Below are the code and all the weights of a small trained network. Each question names an input and a class and asks about switching units off, where a switched-off unit gives its printed mean instead of its output.

import numpy as np


def w(rows, s, z=0):
    codes = np.array(rows[::2]) - 128.0
    scale = np.full(codes.shape[1], s)
    scale[-1] = z or s
    return codes * scale


def f(y):
    return np.maximum(y, 0)


def log_softmax(a):
    a = a - a.max(-1, keepdims=True)
    return a - np.log(np.exp(a).sum(-1, keepdims=True))


def net(x, mask):
    res = np.array(x, float).reshape(1, 2) / 4 @ E
    y = f(res @ A[0][:, :-1].T + A[0][:, -1])
    res = res + np.where(mask, y, B[0][:, -1]) @ B[0][:, :-1]
    return log_softmax(res[-1] @ U[:, :-1].T + U[:, -1])


A, B = {}, {}
E = w([
[174,252,63],'x0',
[205,82,194],'x1',
],0.013)
A[0] = w([
[25,72,139,143],'neuron 0',
[36,114,121,249],'neuron 1',
[64,106,107,222],'neuron 2',
[69,146,47,157],'neuron 3',
[81,56,134,130],'neuron 4',
[64,140,82,89],'neuron 5',
[44,140,90,123],'neuron 6',
[149,166,78,180],'neuron 7',
[125,137,138,100],'neuron 8',
[118,188,86,126],'neuron 9',
[172,233,124,144],'neuron 10',
[45,80,211,128],'neuron 11',
[57,201,95,245],'neuron 12',
[62,28,109,130],'neuron 13',
[216,70,248,243],'neuron 14',
[116,132,135,45],'neuron 15',
[86,72,175,114],'neuron 16',
[215,73,251,253],'neuron 17',
],0.017,0.0049)
B[0] = w([
[183,154,140,201],'neuron 0',
[168,156,187,191],'neuron 1',
[171,180,187,177],'neuron 2',
[87,251,147,202],'neuron 3',
[198,122,107,190],'neuron 4',
[94,164,167,175],'neuron 5',
[86,186,179,184],'neuron 6',
[124,154,122,195],'neuron 7',
[127,110,108,128],'neuron 8',
[134,185,116,198],'neuron 9',
[171,134,77,229],'neuron 10',
[210,113,122,211],'neuron 11',
[125,196,140,225],'neuron 12',
[182,143,120,206],'neuron 13',
[86,43,161,252],'neuron 14',
[124,125,118,128],'neuron 15',
[153,117,99,192],'neuron 16',
[99,48,144,253],'neuron 17',
],0.016,0.02)
U = w([
[25,23,222,210],'0',
[8,95,8,56],'1',
[135,52,89,195],'2',
[173,62,194,2],'3',
[63,178,212,81],'4',
[176,167,75,220],'5',
],0.013,0.0064)

Each question gives the input, the list of numbers given to net, and the class t.
The units are the neurons (one row each of A and B). Each row of codes is followed by its name. A weight is (code - 128) times the scale printed after its matrix; where a second scale follows, it is the last column's (A, B and U).
mask holds one flag per neuron, in row order. A switched-off neuron (its flag False) gives its mean, the last column of its row in B, instead of its output. The means were averaged over made-up inputs and are rounded, as every weight is.
A unit's drop is (log p(t) with every unit on - log p(t) with that unit switched off) / (log p(t) with every unit on - log p(t) with every unit switched off).
The circuit of an input: a set's keep is (log p(t) with only the set's units on - log p(t) with every unit switched off) / (log p(t) with every unit on - log p(t) with every unit switched off). Starting from the 12 units with the biggest drops (on a tie, the unit counted first), units are removed one at a time, each time the one whose removal leaves the highest keep (on an exact tie, the one counted first), for as long as the keep stays at least 0.8.
units of the circuit, in order: the units of the circuit, biggest drop first
k most important neurons: the k neurons with the biggest drops, biggest first
drop of u: that unit's drop, to one decimal
input [-5,7], class 0: units of the circuit, in order -> (neuron 14)
input [-6,-7], class 5: 3 most important neurons -> (neuron 11; neuron 4; neuron 13)
input [-4,-3], class 5: 2 most important neurons -> (neuron 14; neuron 17)
input [-7,7], class 0: 2 most important neurons -> (neuron 14; neuron 17)
input [5,-4], class 4: 2 most important neurons -> (neuron 3; neuron 11)
input [8,-6], class 4: 3 most important neurons -> (neuron 3; neuron 6; neuron 5)
input [-6,-4], class 5: 3 most important neurons -> (neuron 14; neuron 17; neuron 13)
input [-8,8], class 0: 3 most important neurons -> (neuron 14; neuron 17; neuron 10)
input [-4,-5], class 5: 2 most important neurons -> (neuron 14; neuron 13)
input [-4,-4], class 5: 2 most important neurons -> (neuron 14; neuron 17)
input [2,2], class 2: drop of neuron 6 -> 0.2
input [-6,-8], class 5: drop of neuron 16 -> 0.5
input [7,7], class 2: drop of neuron 3 -> 0.1
input [7,8], class 2: most important neuron -> (neuron 10)
